Below is a small trained network, with its code and all its weights. Each question gives an input and a class and asks what happens when units are switched off, that is, made to give their printed mean instead of their output.

import numpy as np


def w(rows, s, z=0):
    codes = np.array(rows[::2]) - 128.0
    scale = np.full(codes.shape[1], s)
    scale[-1] = z or s
    return codes * scale


def norm(h):
    return h / np.sqrt((h * h).mean(-1, keepdims=True) + 1e-5)


def f(y):
    return np.maximum(y, 0)


def log_softmax(a):
    a = a - a.max(-1, keepdims=True)
    return a - np.log(np.exp(a).sum(-1, keepdims=True))


def net(x, mask):
    res = np.array(x, float).reshape(1, 4) / 4 @ E
    u = 0
    for l in range(3):
        y = f(norm(res) @ A[l][:, :-1].T + A[l][:, -1])
        res = res + np.where(mask[u : u + 7], y, B[l][:, -1]) @ B[l][:, :-1]
        u += 7
    return log_softmax(norm(res)[-1] @ U[:, :-1].T + U[:, -1])


A, B = {}, {}
E = w([
[157,120,165,171,254,118,175],'x0',
[152,106,196,74,151,199,45],'x1',
[32,47,115,135,151,140,115],'x2',
[96,133,195,70,92,88,174],'x3',
],0.0058)
A[0] = w([
[2,76,96,151,148,137,151,120],'0.n1',
[140,166,42,237,148,172,59,16],'0.n2',
[162,124,72,212,134,190,39,3],'0.n3',
[92,147,138,65,11,75,101,105],'0.n4',
[158,111,147,143,154,121,10,54],'0.n5',
[156,116,125,90,165,135,38,205],'0.n6',
[196,208,101,138,102,98,117,60],'0.n7',
],0.0061,0.0046)
B[0] = w([
[190,125,157,149,98,152,134,247],'0.n1',
[142,131,89,51,133,116,159,190],'0.n2',
[166,75,106,2,126,97,148,181],'0.n3',
[150,117,112,149,172,87,72,230],'0.n4',
[104,179,105,94,123,164,160,176],'0.n5',
[123,161,119,195,122,119,157,253],'0.n6',
[183,125,166,146,92,151,138,179],'0.n7',
],0.0097,0.0043)
A[1] = w([
[174,195,115,139,110,141,151,251],'1.n1',
[105,178,214,37,142,205,43,114],'1.n2',
[98,106,238,38,122,30,138,8],'1.n3',
[109,135,120,136,96,78,170,69],'1.n4',
[138,91,140,56,96,129,180,36],'1.n5',
[115,145,85,175,79,63,144,35],'1.n6',
[30,1,93,132,132,161,128,182],'1.n7',
],0.0076,0.0023)
B[1] = w([
[65,46,183,123,109,140,145,255],'1.n1',
[112,81,25,219,151,202,249,209],'1.n2',
[181,141,52,55,168,70,160,193],'1.n3',
[116,131,68,124,149,170,183,167],'1.n4',
[108,63,148,74,130,105,95,155],'1.n5',
[107,107,111,168,188,254,159,188],'1.n6',
[236,217,191,89,68,128,152,208],'1.n7',
],0.0072,0.0051)
A[2] = w([
[190,185,236,141,71,150,135,4],'2.n1',
[124,99,123,78,166,216,142,120],'2.n2',
[79,117,133,164,125,176,152,83],'2.n3',
[181,102,111,115,253,41,168,159],'2.n4',
[70,151,235,161,250,53,172,48],'2.n5',
[72,110,66,113,12,140,57,72],'2.n6',
[60,28,189,135,144,93,82,221],'2.n7',
],0.0075,0.0027)
B[2] = w([
[157,117,202,132,47,161,140,178],'2.n1',
[82,151,86,136,86,38,162,200],'2.n2',
[57,131,128,179,136,90,141,167],'2.n3',
[122,138,118,50,93,143,73,254],'2.n4',
[125,164,113,201,132,145,33,187],'2.n5',
[104,204,190,140,254,112,55,166],'2.n6',
[34,36,125,22,67,25,101,139],'2.n7',
],0.0081,0.007)
U = w([
[161,155,62,11,128,106,158,158],'0',
[79,132,80,205,136,156,212,148],'1',
[190,133,209,136,51,160,153,135],'2',
[112,178,136,147,175,120,5,138],'3',
[53,61,143,91,102,87,108,124],'4',
[116,78,173,112,196,102,143,1],'5',
],0.015,0.008)

Each question gives the input, the list of numbers given to net, and the class t.
The units are the neurons (one row each of A and B). Each row of codes is followed by its name. A weight is (code - 128) times the scale printed after its matrix; where a second scale follows, it is the last column's (A, B and U).
mask holds one flag per neuron, layer by layer. A switched-off neuron (its flag False) gives its mean, the last column of its row in B, instead of its output. The means were averaged over made-up inputs and are rounded, as every weight is.
A unit's drop is (log p(t) with every unit on - log p(t) with that unit switched off) / (log p(t) with every unit on - log p(t) with every unit switched off).
The circuit of an input: a set's keep is (log p(t) with only the set's units on - log p(t) with every unit switched off) / (log p(t) with every unit on - log p(t) with every unit switched off). Starting from the 12 units with the biggest drops (on a tie, the unit counted first), units are removed one at a time, each time the one whose removal leaves the highest keep (on an exact tie, the one counted first), for as long as the keep stays at least 0.8.
circuit, biggest first: the units of the circuit, biggest drop first
most important unit: the unit with the biggest drop
k most important neurons: the k neurons with the biggest drops, biggest first
k most important neurons of layer l: the k neurons of layer l with the biggest drops, biggest first
input [-8,1,7,2], class 3: 2 most important neurons -> (2.n6, 0.n4)
input [-4,6,5,8], class 0: most important unit -> 1.n3
input [-2,-4,-7,-6], class 2: 2 most important neurons of layer 1 -> (1.n3, 1.n2)
input [-8,0,6,7], class 3: 3 most important neurons of layer 0 -> (0.n4, 0.n3, 0.n2)
input [-7,-4,7,6], class 2: 2 most important neurons of layer 0 -> (0.n3, 0.n1)
input [8,1,-3,7], class 3: 2 most important neurons -> (2.n5, 0.n3)
input [-8,0,-7,-5], class 3: circuit, biggest first -> (2.n6, 1.n7)
input [5,-4,-7,-6], class 2: 2 most important neurons of layer 0 -> (0.n7, 0.n4)
input [5,1,-4,-3], class 3: 3 most important neurons -> (2.n5, 0.n1, 1.n7)
input [-5,6,-6,-8], class 0: 3 most important neurons of layer 0 -> (0.n3, 0.n2, 0.n1)
input [-6,-3,-7,-6], class 2: 4 most important neurons of layer 1 -> (1.n3, 1.n2, 1.n1, 1.n4)
input [5,4,6,4], class 2: 3 most important neurons -> (1.n7, 0.n3, 0.n4)
input [5,-6,8,7], class 2: 2 most important neurons -> (1.n7, 0.n1)
input [4,1,7,-5], class 2: circuit, biggest first -> (1.n7)
input [8,-7,2,-4], class 3: 2 most important neurons -> (1.n2, 2.n5)
input [-5,1,5,4], class 2: 2 most important neurons of layer 0 -> (0.n3, 0.n2)
input [2,5,-1,6], class 0: 2 most important neurons -> (1.n3, 2.n4)
input [-7,3,-2,8], class 0: 2 most important neurons -> (1.n3, 1.n2)
input [3,1,-4,-5], class 0: 2 most important neurons -> (0.n2, 0.n3)
input [-5,8,6,-2], class 1: most important unit -> 1.n2
input [-3,5,-4,4], class 1: 2 most important neurons -> (1.n2, 0.n3)
input [-5,5,-1,-3], class 1: 2 most important neurons -> (1.n2, 0.n5)
input [-7,2,7,7], class 0: 2 most important neurons of layer 0 -> (0.n6, 0.n7)
input [7,2,0,5], class 3: 2 most important neurons -> (2.n5, 0.n3)
input [7,-1,2,8], class 0: 3 most important neurons -> (1.n3, 0.n6, 1.n1)
